Here is a tiny trained network, its code and every weight. The questions are about switching its units off for an input and a class, where a switched-off unit gives its printed mean instead of its output.

import numpy as np


def w(rows, s, z=0):
    codes = np.array(rows[::2]) - 128.0
    scale = np.full(codes.shape[1], s)
    scale[-1] = z or s
    return codes * scale


def f(y):
    return np.maximum(y, 0)


def log_softmax(a):
    a = a - a.max(-1, keepdims=True)
    return a - np.log(np.exp(a).sum(-1, keepdims=True))


def net(x, mask):
    res = np.array(x, float).reshape(1, 6) / 4 @ E
    y = f(res @ A[0][:, :-1].T + A[0][:, -1])
    res = res + np.where(mask, y, B[0][:, -1]) @ B[0][:, :-1]
    return log_softmax(res[-1] @ U[:, :-1].T + U[:, -1])


A, B = {}, {}
E = w([
[103,162,137,182,139,157,80,246,109,118],'x0',
[179,104,154,123,134,131,53,202,118,199],'x1',
[159,2,149,155,126,73,175,137,116,155],'x2',
[148,206,162,194,119,84,79,134,125,153],'x3',
[221,93,142,173,90,113,107,77,157,115],'x4',
[59,107,84,141,128,64,119,155,209,87],'x5',
],0.0086)
A[0] = w([
[96,220,163,148,133,80,117,166,134,127,181],'n0',
[148,101,132,60,138,250,114,168,92,166,233],'n1',
[67,243,133,109,137,153,100,187,106,150,229],'n2',
[76,181,100,60,129,194,120,85,164,89,194],'n3',
[115,14,112,100,135,51,112,149,180,147,124],'n4',
[155,75,149,113,126,117,195,63,103,143,217],'n5',
[62,94,126,148,126,104,187,156,127,96,130],'n6',
[173,122,122,117,125,145,113,74,135,150,4],'n7',
[220,168,145,175,117,114,33,115,184,106,89],'n8',
],0.018,0.0036)
B[0] = w([
[125,114,92,138,127,144,66,144,116,135,200],'n0',
[141,104,58,115,115,171,69,167,4,166,227],'n1',
[83,157,45,145,119,128,47,119,165,178,252],'n2',
[91,189,107,140,148,32,197,52,248,109,215],'n3',
[63,176,136,209,115,127,36,139,222,134,227],'n4',
[174,188,106,150,119,109,29,44,90,150,227],'n5',
[126,79,64,48,141,143,216,209,97,111,191],'n6',
[111,133,197,127,140,106,163,92,144,121,162],'n7',
[72,104,9,101,137,169,108,221,88,145,201],'n8',
],0.012,0.02)
U = w([
[164,43,116,44,143,202,158,182,23,161,86],'0',
[193,163,196,121,148,81,167,50,129,124,4],'1',
[72,153,50,125,141,135,64,149,126,187,219],'2',
[104,109,241,67,149,169,218,153,151,163,19],'3',
[53,126,92,44,192,90,253,141,191,93,112],'4',
[66,72,175,144,141,121,162,222,216,85,42],'5',
],0.0065,0.0031)

Each question gives the input, the list of numbers given to net, and the class t.
The units are the neurons (one row each of A and B). Each row of codes is followed by its name. A weight is (code - 128) times the scale printed after its matrix; where a second scale follows, it is the last column's (A, B and U).
mask holds one flag per neuron, in row order. A switched-off neuron (its flag False) gives its mean, the last column of its row in B, instead of its output. The means were averaged over made-up inputs and are rounded, as every weight is.
A unit's drop is (log p(t) with every unit on - log p(t) with that unit switched off) / (log p(t) with every unit on - log p(t) with every unit switched off).
The circuit of an input: a set's keep is (log p(t) with only the set's units on - log p(t) with every unit switched off) / (log p(t) with every unit on - log p(t) with every unit switched off). Starting from all 9 units, units are removed one at a time, each time the one whose removal leaves the highest keep (on an exact tie, the one counted first), for as long as the keep stays at least 0.8.
circuit, biggest first: the units of the circuit, biggest drop first
unit that matters most: the unit with the biggest drop
k most important neurons: the k neurons with the biggest drops, biggest first
drop when u is switched off: that unit's drop, to one decimal
input [7,-4,7,0,-5,3], class 4: unit that matters most : n6
input [8,5,5,-7,6,-7], class 0: circuit, biggest first : [n2, n1]
input [-7,-4,4,-2,7,-1], class 1: circuit, biggest first : [n2, n8]
input [5,2,6,-3,2,-6], class 0: circuit, biggest first : [n2, n3]
input [-7,-1,8,8,-4,-4], class 1: circuit, biggest first : [n2, n8, n1]
input [-3,-1,0,-7,-5,1], class 4: circuit, biggest first : [n3, n2]
input [-4,-3,-3,-7,-2,-2], class 4: 2 most important neurons : [n3, n2]
input [-4,2,-5,-1,-4,3], class 4: circuit, biggest first : [n3, n5]
input [-7,-6,7,4,-3,-3], class 1: 2 most important neurons : [n2, n8]
input [4,-5,3,-2,4,-5], class 1: circuit, biggest first : [n2, n8, n4]
input [-7,-7,-5,-1,-7,4], class 4: drop when n4 is switched off : 0.0
input [-3,-4,0,-5,3,-6], class 1: drop when n8 is switched off : 0.1
input [2,-1,1,-6,0,-5], class 0: drop when n2 is switched off : 0.3
input [-6,-5,-4,1,-8,-3], class 4: circuit, biggest first : [n3]
